Each row has a name. After each piece below comes the name of the row it's from, unless a question asks for something else. Each question is about the rows just above it.

(14): [118 171 155 128]
(46): [171 127 155 118]
(31): [155 171 126 118]
Put [171 128 155 118] back in order: which row is it?  (14)
Which row holds these entries in another order? [118 126 171 155]  (31)
Put [127 155 171 118] back in order: which row is it?  (46)
Put [128 118 155 171] back in order: which row is it?  (14)
[118 128 155 171] is which row reordered?  (14)
Put [118 155 127 171] back in order: which row is it?  (46)

(98): [117 180 113 122]
(214): [137 151 111 114]
(26): [ 77 176 142 162]
(133): [162  77 178 142]
(14): [139 117 145 179]
(15): [117 180 145 139]
(148): [154 106 107 136]
(46): [137 151 141 114]
[ 77 142 162 178] is which row reordered?  (133)
[179 145 117 139] is which row reordered?  (14)
[117 139 145 180] is which row reordered?  (15)

(62): [129 127 128 154 129 143 114 130 131 127 129 141 130 120]
(31): [120 153 130 129 129 127 141 129 128 129 131 127 143 114]
(26): [128 128  80 126 128 129 128 128 129 141 134 129 133 140]
(133): [131 120 127 127 114 141 130 129 153 129 129 143 128 130]
Put [128 134 126 129 133  80 128 128 141 128 129 128 129 140] back in order: which row is it?  (26)
Put [114 120 127 127 128 129 129 129 130 130 131 141 143 153] back in order: which row is it?  (133)
Which row holds these entries in another order? [120 130 141 129 127 131 130 114 143 129 154 128 127 129]  (62)
Which row holds these entries in another order? [129 129 153 130 114 127 120 143 127 128 130 141 129 131]  (133)

(214): [171 162 111 103 149 114 129  99 121 118 138 124 126 141 134 117 132 106
 119]
(126): [124 162 114 141 121 118 117 102 106 134 110 129  99 126 119 149 132 138
 172]
(62): [114  99 121 124 172 134 110 117 119 103 106 138 149 141 162 132 118 126
 129]
Which row holds these entries in another order? [119 106 132 117 134 141 126 124 138 118 121  99 129 114 149 103 111 162
 171]  (214)
Which row holds these entries in another order? [171 103 134 129 106 124 114 118 162 149  99 121 132 117 126 119 138 141
 111]  (214)
[132 162  99 124 111 126 114 106 129 134 171 119 103 141 138 121 149 118
 117] is which row reordered?  (214)
[119 171 162 111 103 149 114 129  99 121 118 138 124 126 141 134 117 132
 106] is which row reordered?  (214)
Which row holds these entries in another order? [149 132 138 172 124 162 114 141 121 118 117 102 106 134 110 129  99 126
 119]  (126)
Which row holds these entries in another order? [121 110 132 117 149 124 114 126 134 119 138 103 172 106 141 129  99 118
 162]  (62)

(148): [120 119 132 138 141 130 138 121 153 100]
(46): [134 125 128 126 125 132 133 135 140 113]
(111): [119 120 133 137 141 129 138 122 151 100]
(214): [126 128 128 128 128 127 128 128 128 128]
(26): [124 125 132 134 135 128 133 126 140 113]
(62): [130 131 128 126 125 127 126 130 122 134]
(133): [ 86 130 164 143 117 148 115 143 136 118]
(98): [120 119 130 141 100 153 139 138 121 132]
(31): [115 117 136 143 148 130 143 119 164  86]
Which row holds these entries in another order? [100 153 121 138 130 141 138 132 119 120]  (148)
Which row holds these entries in another order? [100 151 122 138 129 141 137 133 120 119]  (111)
Put [ 86 115 117 119 130 136 143 143 148 164] back in order: which row is it?  (31)
Which row holds these entries in another order? [113 140 126 133 128 135 134 132 125 124]  (26)

(111): [128 129 119 111 156 107 133]
(148): [151 120 132 134 127 141 106]
(133): [126 112 148  82 106 118 140]
(98): [133 128 156 120 129 107 111]
(214): [107 156 111 134 129 128 119]
Which row holds these entries in another order? [132 120 134 151 127 141 106]  (148)
[133 107 156 111 119 129 128] is which row reordered?  (111)
Put [107 111 119 128 129 133 156] back in order: which row is it?  (111)
Which row holds these entries in another order? [111 107 129 120 156 128 133]  (98)
Put [ 82 106 112 118 126 140 148] back in order: which row is it?  (133)

(14): [137 131 135 137 127 126]
(214): [137 127 135 127 137 131]
(26): [137 137 131 134 126 127]
[126 127 131 135 137 137] is which row reordered?  (14)
Which row holds these entries in another order? [126 135 131 137 137 127]  (14)
Put [127 137 137 131 135 127] back in order: which row is it?  (214)
Put [131 137 137 135 127 127] back in order: which row is it?  (214)

(214): [118 119 111 153  95 113]
(31): [137 108 140 150 141 161]
(126): [144 108 121  88 123 120]
(98): [134 136 148 117 167 143]
(148): [106 144 167 120 120 130]
(133): [121 123  88 108 120 143]
(15): [124  88 144 121 108 120]
(26): [150 124 101 110 136 155]
[143 121 123  88 108 120] is which row reordered?  (133)
Put [161 141 150 140 108 137] back in order: which row is it?  (31)
[123 120 144 108 121  88] is which row reordered?  (126)

(111): [138 121 110 113 108 108 111 106 110 128 115 118]
(126): [128 110 138 121 107 110 113 118 115 111 106 108]
(26): [129 141 156 132 131 146 138 157 148 153 149 124]
(98): [125 147 152 156 157 154 142 143 149 143 138 133]
(14): [147 130 129 127 119 121 114 104 114  85  93 145]
(15): [129 141 156 132 131 146 138 157 148  85 149 124]
Which row holds these entries in another order? [118 115 128 110 106 111 108 108 113 110 121 138]  (111)
[124 129 131 132 138 141 146 148 149 153 156 157] is which row reordered?  (26)

(46): [137 129 141 139 138 140 166 131 137 153 128 115 143 128 128 126 124 122
 138 129 156 143 128 131 127 128 134 132 128 126 137 125 137 118 115 115
 134]
(31): [143 134 137 128 137 124 118 127 115 129 126 129 126 122 128 141 156 138
 132 137 127 137 140 140 131 153 125 166 139 128 131 143 128 133 138 128
 128]
(62): [137 129 141 139 138 140 166 131 137 153 128 115 143 128 128 126 124 122
 138 129 156 143 128 131 127 128 134 132 128 126 137 125 137 118 140 128
 133]
(14): [125 128 126 129 125 129 125 129 136 123 128 124 127 129 128 133 130 133
 126 128 128 126 128 128 128 128 132 131 128 127 127 128 128 128 123 131
 122]
Which row holds these entries in another order? [115 115 115 118 122 124 125 126 126 127 128 128 128 128 128 128 129 129
 131 131 132 134 134 137 137 137 137 138 138 139 140 141 143 143 153 156
 166]  (46)
Put [134 115 115 118 137 125 137 126 128 132 134 128 127 131 128 143 156 129
 138 122 124 126 128 128 143 115 128 153 137 131 166 140 138 139 141 129
 137] back in order: which row is it?  (46)
Put [133 128 140 118 137 125 137 126 128 132 134 128 127 131 128 143 156 129
 138 122 124 126 128 128 143 115 128 153 137 131 166 140 138 139 141 129
 137] back in order: which row is it?  (62)
[115 118 122 124 125 126 126 127 128 128 128 128 128 128 128 129 129 131
 131 132 133 134 137 137 137 137 138 138 139 140 140 141 143 143 153 156
 166] is which row reordered?  (62)
Which row holds these entries in another order? [122 131 123 128 128 128 127 127 128 131 132 128 128 128 128 126 128 128
 126 133 130 133 128 129 127 124 128 123 136 129 125 129 125 129 126 128
 125]  (14)

(26): [136 143 136 146 147 131 139 140 114 128 139 128 108 145 127 134 128 115
 114 116 129 136 126 120 125 116 125 164]
(31): [128 129 114 140 139 131 128 115 139 125 125 135 128 116 134 127 147 134
 120 116 163 136 145 143 114 146 124 108]
(126): [127 127 116 108 139 125 128 146 114 115 125 136 164 136 116 139 134 129
 128 114 147 140 120 145 126 143 136 131]
(14): [132 128  96 131 132 109 129 110 134 130 139 123 128 133 137 129 140 121
 130 128 112 142 123 128  89 117 152 122]
(133): [139 120 125 115 147 128 140 143 114 126 136 139 128 116 131 129 108 116
 125 146 127 134 145 114 163 136 136 128]
[164 136 143 136 146 147 131 139 140 114 128 139 128 108 145 127 134 128
 115 114 116 129 136 126 120 125 116 125] is which row reordered?  (26)
Put [128 136 136 163 114 145 134 127 146 125 116 108 129 131 116 128 139 136
 126 114 143 140 128 147 115 125 120 139] back in order: which row is it?  (133)
Put [164 125 116 125 120 126 136 129 116 114 115 128 134 127 145 108 128 139
 128 114 140 139 131 147 146 136 143 136] back in order: which row is it?  (26)

